After every row comes roughly how far along a hidden order it lies, from 0 to 9.
In the rows, 128 means zero.
[169  67 122  65  87 119  90 116 127 124 125 166 120  68 158 198 118 152
 180 184 119 110 117 121 123 118 180 231 144 146 173  86 128] : 9
[132  99 122  94 138 122  96 119 102 121 126 248 121  93  61 156 108 162
 169 228  75  65 132  45 124 166 114 202 155 119 203 118 132] : 8
[119 109 131 105 104 123 104 135 127 124 126 127 108 137 148 160 132 120
 145 150 117 101 140 115 115  95 132  79  78 123 145 210 129] : 0
[141 117 127 155 162 125 113 123 127 123 128 178 119 179  88  79 156 149
 131 138 125  75 149 104 128 149 142 148 169 119 184  95 118] : 9
[159  52 122  55  70 116  77 122 141 121 124 144 103  98 191 204 151 140
 182 169 141 103 133 142 118  98 212 193 109 145 182  96 118] : 5
[140 121 120 111 154 128 124 131 115 128 126 194 147 232 152 120 105 143
 143 161 104 138 116 117 126 111 117 202 128 127 140 141 134] : 3
[134 110 127 110 125 124 113 124 125 125 127 149 123  96 111 145 134 141
 149 157 120 104 128 110 124 133 144 147 145 132 154 104 129] : 7
[107 110 131  73 137 125  97 135 113 123 128 203 104  49 195 228 126 128
 147 200  94 116 129  68 100 112 111 211 106 120 154 152 121] : 5
[ 84  79 128 104 116 119  95 144 123 120 125 153  91 127 172 181 151 119
 160 178 115  73 147  93 105  97 157 111  79 121 171 188 121] : 0
[152 114 125  94 130 124  96 120 125 125 128 204 119 168 171 139 144 145
 135 145 121 100 138 112 126 131 135 225 127 123 172 135 117] : 5
[123 125 134 149 152 125 130 134 120 124 127 132 110 137  70 104 134 135
 130 142 107  63 143  86 114 112 118  46 140 116 155 152 134] : 6
[161  75 121  78  65 119  88 118 121 120 124 168 117 117  71 155 114 150
 179 188 110  92 133 110 132 130 166 104 106 134 191 165 138] : 2
[174 134 135  99 129 126 111 118 123 126 129 166 116  86 153 156 134 141
 125 147 113  80 132 101 117 121 110 151 144 122 155 120 127] : 8
[100 103 121 123 118 124 104 127 119 122 126 197 115 149  72 126 127 134
 144 179 111 113 143  99 136 160 140 126 104 121 188 172 126] : 1
[142 116 125 144 171 126 136 133 122 127 126 167 124 237 123  82 129 144
 141 135 112 103 133 115 120 103 135 144 153 125 147 132 133] : 6
[140  85 127 100 130 121 103 136 123 123 124 156  99 192 165 162 132 136
 166 169 105  80 135 112 105  66 157 123 104 127 167 176 131] : 2
[  9 146 132 175 191 132 145 151 103 126 127 171 119  96  41 121 120 110
 118 184  88  92 145  43 113 160  59  68 106 101 133 198 131] : 2
[106 128 136 124 129 127 126 137 124 127 128 113 112  76 130 165 132 116
 124 142 115  92 134 101 112 115 113  76 107 121 128 161 128] : 3
[139 111 124 107  85 124  96 116 128 122 128 176 122 131  90 125 140 139
 135 161 127 108 146 119 140 161 144 128 109 123 180 160 121] : 2
[ 87 124 134 139 125 128 136 133 118 126 128 108 120  14  51 148 121 123
 137 150 108  94 135  87 121 153 110  31 127 123 138 133 136] : 6
[ 78  84 128 117 117 122 122 142 125 124 125 109 106  85 101 160 133 120
 162 157 117 102 134 109 110 105 162  78 108 132 143 139 127] : 4
[146 107 126 138 153 122 119 129 117 124 125 175 110 212  97  96 128 146
 156 159  99  74 140  97 116 103 137 105 141 120 182 152 134] : 5
[127 112 135 143 140 124 123 129 133 123 128 117 104  90 106 123 162 133
 133 125 132  61 149 111 115 126 148  81 152 121 157 105 119] : 9
[118  91 132 110 122 122 109 134 126 122 126 135  99 108 135 161 145 130
 149 165 113  72 142 100 108 102 153  84 114 125 167 146 126] : 5
[ 86 107 131 105  96 127 118 131 126 127 129 112 122   1 105 192 121 118
 139 164 120 131 124 107 124 151 129 130 114 133 124 115 128] : 5
[142  78 124 111  52 118 129 130 144 127 123  35 120  97  77 139 114 124
 174 119 140 148 116 171 129  86 203   1 110 153 125 126 148] : 3
[ 98 116 123 109 113 128 102 127 116 124 128 194 127 101 109 167 121 130
 140 185 109 120 134  88 130 162 120 180 105 123 163 160 122] : 2
[187  87 127  74 120 120  86 123 132 122 126 182 102 202 231 177 155 145
 158 151 129  88 134 127 111  87 172 232 132 133 181 111 114] : 7
[ 88 128 130 115 142 128 120 133 117 126 129 165 119  90 135 164 127 126
 129 165 112 109 133  90 112 137 108 154 120 120 137 139 124] : 5
[156 123 131  97 157 127 123 134 117 129 127 161 118 110 202 173 117 131
 139 158 103 103 116 100 104  87 110 195 137 128 123 126 130] : 7
[ 99 137 127 137 179 131 127 130 116 127 130 187 133 108 140 136 133 141
 121 159 114 119 129 100 123 159  98 214 165 119 148  84 116] : 9
[139  92 121 140 120 123 118 124 118 124 125 176 125 189  41  89 115 152
 175 171 102  92 137 101 133 136 144 108 141 125 179 142 139] : 4
[132 108 129 132 182 124 119 135 125 125 128 180 109 200 203 121 172 142
 139 140 116  80 138 113 105  97 140 204 157 121 156 101 115] : 9
[ 27 114 135 157 166 127 126 154 120 123 128 125  98  83 110 153 151 104
 129 157 113  77 152  69  99 123 116  61 101 110 144 179 122] : 3
[ 83 105 131  95 124 124  89 134 128 120 129 178  97  70 196 202 165 118
 133 174 132  94 152  89 110 135 138 201  87 118 158 140 104] : 3
[163  89 127  99 110 119  94 116 133 119 127 166 103 115 120 134 159 151
 153 162 133  69 147 112 125 133 172 152 149 128 200  92 118] : 9
[133  89 128  94 110 120  80 117 129 118 128 199 104  59 116 182 165 142
 169 188 130  73 155  90 124 164 159 187 139 122 214 102 109] : 8

Next part:
[142 176 132 156  71 120 100  72 115 106  55 130 108 117  62 145 129 106
 126 125 150 134 140 116 118 118 120 122 152 145  82 187 105 193 125 139
 129 156 138 201 127 146 139 151 116 132  88  85 138 142 161 154  99  97
 142 167 143 125  94 148 126  67 122  96 102 150 137  41 117 127 130  99
 144 148 170 132 104 102 114 161 164 146 104 120 124 119] : 7
[142 153 124 143  86 146 119  84 108 137 131 134 107 127  34 118 150 116
 115 135 130 152 122  84 122 118 148 115 177 141  85 194  78 208 139 119
 100 118 148 148 139 141 138  90 159 119  98 146 191 116 166 125 141 121
 139 118 111  92  94 144 133 137 132 115 100 128 172  41 106 174 107 117
 104 117 155 116 131 145 157 158 153 149  95 158 117 111] : 4
[142  77 104 140 141 139  96 144 135 200 116 141 120 126 151 159  68 110
 148 125  98 139 140 128 132 113 114  94 154 166 181 134  79 142 172 139
 104 140 184 112 161 119  96 121 155 161 116 152 213 137  89 109  97 153
 109 165 122 102  92 122 136 130 128 107 121 123 144 158 186 142 140 117
  60 249  88 112 135 115 163  93 179 137  91 126 138 145] : 7
[159 165 132 153  65 120  79  60 114 119  39 141 102 108  58 142 109  99
 114 132 157 142 145 139 126 104 107 118 168 168  74 221  84 210 122 140
 104 147 146 202 127 141 137 173 114 136  83  75 209 146 148 156  89  85
 139 205 141 128  76 145 145  66 115  76  96 151 143  29 143 122 135  97
 144 176 179 123 100 105 148 160 178 151  82 132 133 112] : 7
[139 140 143 113 113  91 110 108 127  80  71 130 140 108 139 134 121 131
 115 132 175 106 146 171 125 138  97 138  97 142  82 145 160 113  94 132
 140 130  97 153 103 113 146 198  74 121 125  69 102 132 122 182 104  91
 133 170 152 171 147 125 136  87 115 109 137 147 106 104 125  99 142 128
 212 101 172 132  98 101 134 136  74 119 125 111 151 122] : 1
[114 151  95 170 115 115 102 108 135 138  66 139 121 137 118 168 123  89
 152 118 100 124 146 115 127 136 138 108 128 106 144 145 113 165 164 167
 176 193 172 145 158 135 113 134 128 172 109 130 111 159 123 132  58 155
 127 132 153  99 117 144 123 117 137 134 116 144 108 167 122 116 138 106
 100 182 130 104 122 102 135 122 119 131 136  90 133 117] : 8
[119 143  87 155 128 106  92 100 137 125  67 154 127 130 117 156 125  85
 130 135 107 118 150 119 137 133 130 106 125 107 117 168 114 172 153 169
 178 183 169 119 160 114 121 126 110 175 113 131 130 152 118 149  54 152
 126 133 153 106 128 132 145 150 128 138 125 144 113 167 135 115 137 119
 129 163 161  90 114 112 189 123  72 129 130 101 150  99] : 6
[127  84  99 107 171  95 101 146 140 130 111 150 149 120 186 133 116 113
 120 143 129 100 146 159 142 144 104 117  94 127 125 139 148 117 128 132
 160 134 129  70 140  82 126 138  89 151 148 137 124 122  84 154  84 140
 115 126 142 140 164 106 153 187 123 136 156 128 112 197 141 111 138 150
 164 137 150  93 116 124 209 100   2 109 136 114 168 112] : 0
[153 106 160 122 115 130 119 139 134 146  99 115 125 112 178 140  50 143
 136 116 153 131 134 178 126  98  89 138 136 188 157 114 118  79 113 122
  79 112 113 186 106 150 113 210 113 127 123  65 174 145 107 120 134  91
 122 224 133 168 102 128 121  27 114  81 118 135 120 117 188  99 158 109
 115 209  90 162 117  96  65 118 255 134 103 123 130 163] : 5
[118  80 108 112 181 100 128 177 145 132 142 130 155 130 202 144 119 139
 140 122 124  93 142 151 131 156 113 124  76 123 157  90 169  82 134 134
 155 125 118  72 133  90 124 146 104 139 157 144  70 118  75 137 111 148
 110 107 140 149 177 111 131 167 138 148 159 123  98 221 135 118 135 151
 148 125 102 114 129 116 152  90  30 103 153 101 156 137] : 0
[133 124 169 127 120 145 139 137 137 134 116 117 125 122 193 115  42 133
 123 128 139 144 112 177 138  80  93 157 142 156 160  90 123  56  98 130
  87 126 103 177 101 175 112 173 109 137 130  55 172 163 128 106 139 101
 130 214 130 170 103 121 117  34  97 104 118 134 126 141 184  75 168 112
 121 202 110 169 121 117  47 126 255 142 128 132 124 151] : 5
[114 135 105 143 119 151 124 100 116 152 153 151 114 137  81 109 138  88
 112 158  95 153 110  73 134 116 144 108 173 113 115 167  94 189 148 131
 132 138 158 106 164 130 127  47 156 148 113 162 189 122 171 115 120 163
 137  91 110  80 100 112 130 209 115 141 132 119 191  90 112 163 118 127
  87 143 164 103 140 161 204 142 131 156 105 166 125 102] : 4
[138 121 102 167 117 126  96 122 136 167  74 134 114 129 139 171  87 107
 156 106 105 133 149 136 131 115 122 107 145 147 167 151  81 163 166 160
 128 169 177 151 153 141  99 160 139 163 108 128 174 159  90 110  76 139
 117 179 141 114  99 152 135  79 141 113 103 140 104 165 164 122 141 103
  66 226  94 120 123  95 119 115 208 130 117  96 129 133] : 9
[138  67 120 111 170 124 116 174 145 172 129 135 141 123 214 136  52 135
 134 126 119 117 135 172 141 114  95 122 112 156 181 112 135  73 137 136
 110 120 134  91 132 108 101 156 116 149 153 127 167 136  73 110 112 138
 111 172 130 151 135 109 141 123 122 123 139 120 110 206 190 107 150 136
 103 200  94 125 129 120 143  91 160 115 127 119 152 148] : 3
[141 132 109 134  96 135 103  86 107 152 130 144 110 124  28 129 155 109
 122 142 124 143 131  78 119 133 144 100 167 145  87 209  82 223 149 115
 116 117 160 125 156 113 139  81 157 124 101 164 191 109 155 135 123 130
 133  98 112  81  97 135 139 179 134 114 115 124 180  28 112 188 103 123
 106 128 160 101 131 141 202 145  81 149  81 161 126 108] : 3
[134 142 146 112 117  92 111 102 128  86  74 131 138 108 141 133 118 127
 113 139 169 105 143 165 125 134  94 137  99 140  83 144 164 115  97 131
 145 130  93 154 105 117 148 189  73 129 124  62 101 133 131 182 106  90
 135 166 151 167 144 117 129  96 106 105 142 146 119 103 127 100 144 126
 208 109 174 134  99  99 138 138  82 125 122 114 152 125] : 1
[112 122  88 132 152  91 103 124 136 115  92 150 143 130 146 150 150  95
 131 136 115 100 150 130 134 154 125 110  96 101 117 143 147 147 142 157
 192 167 143  87 151  91 130 122 100 161 132 141  91 130 107 160  66 154
 123 102 149 116 162 119 140 189 131 149 149 136 109 178 110 121 129 138
 152 122 157  90 117 118 202 112   1 115 144 101 157 103] : 2
[106 137  87 152 138 123 114 117 129 147 122 147 127 141  93 147 156  87
 139 136  87 129 132  79 128 143 152 103 137  94 133 152 111 181 165 152
 177 172 166 102 168 114 120  68 145 162 117 174 118 128 117 126  83 172
 128  74 133  76 130 128 128 201 137 155 134 128 144 153  99 145 120 127
  97 134 144  94 135 134 186 125  57 135 131 119 135 110] : 5
